Below is a small trained network, with its code and all its weights. Each question gives an input and a target symbol and asks what happens when units are switched off, that is, made to give their printed mean instead of their output.

import numpy as np


def w(rows, s, z=0):
    codes = np.array(rows[::2]) - 128.0
    scale = np.full(codes.shape[1], s)
    scale[-1] = z or s
    return codes * scale


def norm(h):
    return h / np.sqrt((h * h).mean(-1, keepdims=True) + 1e-5)


def softmax(a):
    e = np.exp(a - a.max(-1, keepdims=True))
    return e / e.sum(-1, keepdims=True)


def log_softmax(a):
    a = a - a.max(-1, keepdims=True)
    return a - np.log(np.exp(a).sum(-1, keepdims=True))


def net(x, mask):
    ids = ['ΔΞαζηλτ'.index(c) for c in x.split()]
    T = len(ids)
    res = E[ids] + P[:T]
    u = 0
    for l in range(2):
        r = norm(res)
        for j in range(3):
            rows = slice(4 * j, 4 * j + 4)
            q, k, v = (r @ M[l][rows].T for M in (Q, K, V))
            z = softmax(np.where(np.tri(T) > 0, q @ k.T / 4**0.5, -1e9)) @ v
            o = O[l][rows]
            res = res + np.where(mask[u + j], z, o[:, -1]) @ o[:, :-1]
        u += 3
    return log_softmax(norm(res)[-1] @ U[:, :-1].T + U[:, -1])


Q, K, V, O = {}, {}, {}, {}
E = w([
[160,101,164,76,80,236,84,101],'Δ',
[114,100,251,175,135,144,207,132],'Ξ',
[130,42,122,40,86,111,186,117],'α',
[197,86,152,120,79,192,61,118],'ζ',
[227,133,150,133,61,215,229,57],'η',
[185,152,174,81,58,192,85,135],'λ',
[137,109,75,166,109,240,165,222],'τ',
],0.0012)
P = w([
[35,108,97,212,2,113,117,138],'0',
[109,94,135,148,53,130,123,149],'1',
[132,91,147,133,77,130,123,156],'2',
[145,93,150,124,96,132,123,154],'3',
[149,93,150,117,113,129,121,152],'4',
[155,101,150,114,127,128,120,149],'5',
[156,101,149,108,141,129,119,147],'6',
[161,106,149,106,153,125,120,145],'7',
[161,111,147,100,166,120,120,143],'8',
[163,114,146,95,181,117,117,141],'9',
[162,119,145,90,195,112,118,139],'10',
[167,125,143,85,210,111,117,138],'11',
[174,128,148,75,221,107,117,137],'12',
],0.0017)
Q[0] = w([
[95,142,86,130,93,100,118,108],'L0H0',
[100,143,96,114,147,99,128,106],'L0H0',
[75,147,92,130,165,79,110,94],'L0H0',
[133,111,151,132,125,145,114,132],'L0H0',
[41,197,121,141,89,59,88,79],'L0H1',
[163,113,121,110,251,192,151,185],'L0H1',
[186,49,134,80,133,170,174,150],'L0H1',
[197,70,159,126,173,188,148,149],'L0H1',
[23,231,76,201,115,77,119,120],'L0H2',
[244,1,191,33,132,174,156,146],'L0H2',
[53,189,7,200,132,87,89,105],'L0H2',
[171,80,157,108,150,167,156,194],'L0H2',
],0.0048)
K[0] = w([
[94,120,128,146,66,118,118,117],'L0H0',
[91,130,117,172,88,117,146,114],'L0H0',
[96,119,111,167,105,140,148,119],'L0H0',
[148,131,132,110,153,143,110,142],'L0H0',
[81,107,101,183,48,154,122,156],'L0H1',
[222,158,144,73,166,130,68,87],'L0H1',
[154,163,181,113,236,91,158,98],'L0H1',
[175,145,136,45,204,75,143,80],'L0H1',
[93,101,125,154,3,132,107,117],'L0H2',
[155,150,125,97,254,132,125,135],'L0H2',
[83,105,140,164,18,127,135,105],'L0H2',
[215,169,119,74,194,133,128,100],'L0H2',
],0.0052)
V[0] = w([
[163,132,83,97,107,111,168,102],'L0H0',
[150,159,35,154,138,182,120,83],'L0H0',
[179,155,143,133,136,98,113,94],'L0H0',
[201,102,194,123,99,152,204,152],'L0H0',
[79,114,161,75,207,40,111,54],'L0H1',
[138,127,60,120,212,162,128,205],'L0H1',
[135,119,46,104,112,150,185,57],'L0H1',
[83,89,68,68,73,103,92,167],'L0H1',
[102,121,7,146,153,176,66,208],'L0H2',
[205,152,172,107,107,161,70,96],'L0H2',
[109,73,118,64,154,46,176,106],'L0H2',
[31,179,117,241,168,143,158,142],'L0H2',
],0.0017)
O[0] = w([
[116,106,160,140,148,125,101,137,117],'L0H0',
[122,99,177,98,162,118,156,183,107],'L0H0',
[131,69,145,126,109,151,115,118,78],'L0H0',
[83,174,97,137,126,71,102,106,242],'L0H0',
[174,112,164,128,70,186,133,190,6],'L0H1',
[80,107,125,179,8,151,109,93,110],'L0H1',
[94,121,142,164,171,117,82,152,111],'L0H1',
[126,183,141,162,199,141,147,89,149],'L0H1',
[159,165,176,114,177,63,179,32,173],'L0H2',
[56,118,113,139,104,104,115,111,168],'L0H2',
[164,121,178,153,59,177,128,187,72],'L0H2',
[184,98,134,47,171,135,104,132,43],'L0H2',
],0.0019,0.0021)
Q[1] = w([
[155,148,153,107,72,121,50,44],'L1H0',
[115,153,31,140,177,168,140,212],'L1H0',
[168,163,63,183,178,195,254,191],'L1H0',
[163,184,99,148,122,169,84,102],'L1H0',
[109,98,249,147,116,62,203,130],'L1H1',
[138,142,53,167,184,166,200,195],'L1H1',
[120,74,109,87,157,87,212,152],'L1H1',
[146,99,138,49,46,110,22,56],'L1H1',
[146,117,105,130,159,146,139,150],'L1H2',
[122,132,142,130,96,118,114,99],'L1H2',
[127,199,153,187,153,166,122,117],'L1H2',
[106,110,143,142,100,142,103,154],'L1H2',
],0.01)
K[1] = w([
[10,105,100,201,73,106,139,124],'L1H0',
[194,159,170,84,205,101,156,79],'L1H0',
[179,105,150,43,235,109,120,143],'L1H0',
[25,112,86,138,162,13,147,71],'L1H0',
[172,85,133,97,60,183,121,204],'L1H1',
[181,130,160,72,195,116,133,108],'L1H1',
[218,144,207,122,161,177,129,167],'L1H1',
[36,137,117,217,78,131,135,107],'L1H1',
[183,125,166,89,169,110,129,108],'L1H2',
[91,125,76,170,89,150,133,133],'L1H2',
[130,255,144,174,215,241,129,145],'L1H2',
[112,150,138,165,72,143,62,104],'L1H2',
],0.0054)
V[1] = w([
[90,187,173,89,103,199,161,91],'L1H0',
[143,83,156,165,85,104,203,104],'L1H0',
[139,202,116,123,104,137,194,128],'L1H0',
[151,93,79,32,150,100,167,136],'L1H0',
[176,142,91,204,181,234,123,152],'L1H1',
[150,126,4,73,74,150,133,149],'L1H1',
[150,35,133,84,131,210,129,48],'L1H1',
[21,92,121,105,165,161,164,167],'L1H1',
[109,88,118,156,54,159,86,162],'L1H2',
[83,147,159,147,85,88,196,139],'L1H2',
[184,109,191,84,165,140,113,131],'L1H2',
[173,120,147,116,142,88,126,90],'L1H2',
],0.0029)
O[1] = w([
[116,202,149,181,149,127,149,56,108],'L1H0',
[131,100,174,141,58,147,152,111,181],'L1H0',
[154,120,128,179,132,122,195,100,165],'L1H0',
[131,95,106,99,140,102,131,81,116],'L1H0',
[187,124,112,136,175,232,118,148,127],'L1H1',
[160,121,4,99,99,110,118,92,169],'L1H1',
[108,119,146,118,92,167,62,61,105],'L1H1',
[30,84,89,138,199,134,146,102,191],'L1H1',
[153,130,107,116,179,128,152,112,117],'L1H2',
[152,151,147,113,139,136,79,117,183],'L1H2',
[91,136,114,144,106,90,138,96,2],'L1H2',
[107,147,142,150,114,111,134,114,98],'L1H2',
],0.004,0.0025)
U = w([
[46,196,128,149,154,165,47,39,96],'Δ',
[64,104,254,176,155,148,192,187,155],'Ξ',
[42,47,87,82,54,35,152,82,97],'α',
[160,143,143,65,68,146,22,211,192],'ζ',
[215,137,157,193,36,190,181,45,2],'η',
[167,232,108,164,127,18,177,151,82],'λ',
[155,76,40,114,222,185,160,161,221],'τ',
],0.0063,0.00093)

Each question gives the input, a string of symbols that net reads in full, and the target symbol t.
The units are the heads (4 rows each of Q, K, V and O). Each row of codes is followed by its name. A weight is (code - 128) times the scale printed after its matrix; where a second scale follows, it is the last column's (O and U).
mask holds one flag per head, layer by layer. A switched-off head (its flag False) gives its mean, the last column of its rows in O, instead of its output. The means were averaged over made-up inputs and are rounded, as every weight is.
A unit's drop is (log p(t) with every unit on - log p(t) with that unit switched off) / (log p(t) with every unit on - log p(t) with every unit switched off).
The circuit of an input: a set's keep is (log p(t) with only the set's units on - log p(t) with every unit switched off) / (log p(t) with every unit on - log p(t) with every unit switched off). Starting from all 6 units, units are removed one at a time, each time the one whose removal leaves the highest keep (on an exact tie, the one counted first), for as long as the keep stays at least 0.8.
units of the circuit, in order: the units of the circuit, biggest drop first
most important unit: the unit with the biggest drop
heads that matter: for each layer, one digit per head in row order, 1 if its drop is at least 0.15 and else 0, layers parted by /
input ζ α τ Δ τ, target Δ: heads that matter => 010 / 110
input Δ Ξ Ξ τ λ α τ α τ τ τ ζ, target Δ: units of the circuit, in order => (L1H0 L0H2 L1H1)
input Ξ Ξ α τ α τ τ τ Ξ τ α τ, target α: most important unit => L0H1
input τ α τ η τ α α α ζ α, target ζ: units of the circuit, in order => (L0H2 L1H0 L0H1)
input λ Ξ ζ λ τ τ τ τ τ λ ζ Δ, target λ: heads that matter => 011 / 110
input τ α τ τ τ τ ζ α Ξ α, target Ξ: units of the circuit, in order => (L0H1 L1H1 L0H2)
input α Ξ Ξ ζ Δ τ α Ξ η ζ ζ, target α: heads that matter => 010 / 010
input α τ λ, target α: heads that matter => 001 / 010
input α Ξ τ τ Ξ Ξ ζ α, target Ξ: units of the circuit, in order => (L1H1 L0H2)
input τ η τ Δ α ζ ζ τ τ ζ τ, target ζ: heads that matter => 000 / 110
input τ ζ λ α τ α, target τ: units of the circuit, in order => (L0H1 L1H1)
input α Ξ ζ α ζ τ τ τ λ τ τ Ξ, target ζ: heads that matter => 010 / 110
input τ Δ α ζ λ ζ α τ λ λ τ, target λ: units of the circuit, in order => (L1H1 L1H0)
input Δ τ ζ Ξ τ τ τ λ Δ λ α ζ, target Δ: most important unit => L1H0
input τ λ τ τ τ α Δ α, target Δ: heads that matter => 011 / 100
input τ τ ζ Ξ ζ τ λ ζ τ, target λ: units of the circuit, in order => (L1H1 L0H2)
input α ζ λ τ τ ζ ζ ζ ζ τ α, target ζ: units of the circuit, in order => (L1H0 L1H1)
input τ η ζ ζ τ, target η: units of the circuit, in order => (L0H2 L1H0)
input α Ξ α τ ζ α τ τ η α Δ, target α: heads that matter => 000 / 010
input η ζ τ λ τ ζ τ τ λ, target η: most important unit => L1H0
input ζ τ τ Δ τ ζ α τ ζ Ξ τ τ ζ, target ζ: heads that matter => 011 / 100
input ζ τ Ξ λ τ Ξ α τ Δ, target ζ: units of the circuit, in order => (L1H0 L0H2 L1H1)
input τ τ α η η ζ τ η ζ τ, target η: units of the circuit, in order => (L0H2 L1H0 L1H1)
input Ξ Ξ ζ τ ζ ζ λ, target Ξ: heads that matter => 000 / 010
input τ ζ τ, target ζ: units of the circuit, in order => (L1H1 L1H0 L0H2)
input Ξ τ τ ζ τ τ τ α Ξ λ, target Ξ: heads that matter => 001 / 010
